Below are the code and all the weights of a small trained network. Each question names an input and a class and asks about switching units off, where a switched-off unit gives its printed mean instead of its output.

import numpy as np


def w(rows, s, z=0):
    codes = np.array(rows[::2]) - 128.0
    scale = np.full(codes.shape[1], s)
    scale[-1] = z or s
    return codes * scale


def f(y):
    return y / 2 * (1 + np.tanh(0.7978845608 * (y + 0.044715 * y**3)))


def log_softmax(a):
    a = a - a.max(-1, keepdims=True)
    return a - np.log(np.exp(a).sum(-1, keepdims=True))


def net(x, mask):
    res = np.array(x, float).reshape(1, 5) / 4 @ E
    y = f(res @ A[0][:, :-1].T + A[0][:, -1])
    res = res + np.where(mask, y, B[0][:, -1]) @ B[0][:, :-1]
    return log_softmax(res[-1] @ U[:, :-1].T + U[:, -1])


A, B = {}, {}
E = w([
[221,162,117,195,166,45,187,120,235,153,74,170],'x0',
[44,219,118,102,116,65,156,234,60,26,67,198],'x1',
[139,135,229,60,50,143,69,66,219,54,56,129],'x2',
[130,130,128,123,139,131,126,122,117,127,122,132],'x3',
[30,203,66,33,253,198,236,30,200,125,86,94],'x4',
],0.0057)
A[0] = w([
[225,165,115,199,174,6,183,135,247,153,38,176,128],'neuron 0',
[103,148,225,37,90,151,88,64,204,59,52,144,119],'neuron 1',
[104,113,30,165,214,119,210,176,44,215,200,155,140],'neuron 2',
[34,215,68,25,243,222,231,22,186,129,83,80,3],'neuron 3',
[150,114,221,76,73,125,80,77,178,50,59,143,102],'neuron 4',
[42,84,149,55,102,231,55,154,44,88,178,65,119],'neuron 5',
[64,214,106,119,135,75,171,206,68,41,78,202,19],'neuron 6',
[227,25,122,175,143,236,119,2,173,251,207,26,23],'neuron 7',
],0.0047,0.0033)
B[0] = w([
[120,202,166,99,132,161,166,47,52,62,254,150,223],'neuron 0',
[154,204,61,175,153,168,97,149,148,129,96,49,201],'neuron 1',
[167,227,65,177,138,167,85,151,158,98,85,37,216],'neuron 2',
[191,90,202,202,35,81,18,211,35,189,178,198,254],'neuron 3',
[161,198,57,180,138,154,71,155,120,163,117,72,185],'neuron 4',
[139,211,142,123,148,133,179,31,69,64,236,164,209],'neuron 5',
[53,114,137,38,215,36,55,148,236,73,155,117,194],'neuron 6',
[61,130,151,36,210,35,59,175,211,53,152,142,224],'neuron 7',
],0.0068)
U = w([
[65,113,154,40,175,36,92,158,213,89,135,136,89],'0',
[189,95,204,194,77,95,71,199,61,179,144,190,100],'1',
[130,126,131,127,129,147,143,119,129,130,122,118,252],'2',
[147,183,47,168,144,185,116,142,143,134,94,32,96],'3',
[127,166,164,108,136,158,187,2,77,85,188,163,106],'4',
[108,60,141,122,126,178,222,103,141,166,55,165,168],'5',
[113,35,123,97,113,144,225,100,136,186,55,143,84],'6',
[100,23,126,107,115,184,218,113,145,183,71,160,79],'7',
],0.0089,0.013)

Each question gives the input, the list of numbers given to net, and the class t.
The units are the neurons (one row each of A and B). Each row of codes is followed by its name. A weight is (code - 128) times the scale printed after its matrix; where a second scale follows, it is the last column's (A, B and U).
mask holds one flag per neuron, in row order. A switched-off neuron (its flag False) gives its mean, the last column of its row in B, instead of its output. The means were averaged over made-up inputs and are rounded, as every weight is.
A unit's drop is (log p(t) with every unit on - log p(t) with that unit switched off) / (log p(t) with every unit on - log p(t) with every unit switched off).
The circuit of an input: a set's keep is (log p(t) with only the set's units on - log p(t) with every unit switched off) / (log p(t) with every unit on - log p(t) with every unit switched off). Starting from all 8 units, units are removed one at a time, each time the one whose removal leaves the highest keep (on an exact tie, the one counted first), for as long as the keep stays at least 0.8.
units of the circuit, in order: the units of the circuit, biggest drop first
unit that matters most: the unit with the biggest drop
top k neurons: the k neurons with the biggest drops, biggest first
drop of u: that unit's drop, to one decimal
input [-3,6,-8,4,-7], class 3: top 2 neurons : (neuron 2; neuron 3)
input [2,-7,2,-7,-4], class 0: units of the circuit, in order : (neuron 7)
input [2,-4,0,-3,-3], class 0: units of the circuit, in order : (neuron 3; neuron 7)
input [-7,3,-1,6,-4], class 4: top 2 neurons : (neuron 5; neuron 3)
input [1,8,-2,4,-4], class 0: top 2 neurons : (neuron 6; neuron 3)
input [8,-7,4,-1,-1], class 4: top 2 neurons : (neuron 0; neuron 6)
input [-3,6,-7,2,-5], class 3: top 2 neurons : (neuron 2; neuron 3)
input [8,0,-1,1,-1], class 4: top 2 neurons : (neuron 0; neuron 3)
input [-6,1,-7,6,3], class 3: top 3 neurons : (neuron 2; neuron 0; neuron 7)
input [8,-8,5,-3,3], class 0: top 2 neurons : (neuron 7; neuron 5)
input [2,5,7,-4,2], class 3: top 2 neurons : (neuron 1; neuron 4)
input [-1,2,-6,-5,-5], class 3: top 2 neurons : (neuron 3; neuron 2)
input [5,5,1,0,-4], class 0: top 2 neurons : (neuron 3; neuron 6)
input [-4,4,-1,-5,6], class 1: top 3 neurons : (neuron 3; neuron 7; neuron 0)
input [-8,1,2,1,-7], class 4: unit that matters most : neuron 5
input [7,-3,3,3,-5], class 4: top 2 neurons : (neuron 0; neuron 3)
input [1,2,-7,4,-6], class 3: units of the circuit, in order : (neuron 3; neuron 2)
input [-7,5,6,2,0], class 4: drop of neuron 1 : -0.4
input [0,-1,3,-2,8], class 1: drop of neuron 3 : 0.8
input [-2,3,-3,-3,5], class 1: drop of neuron 7 : 0.1
input [6,5,2,0,-4], class 4: unit that matters most : neuron 0
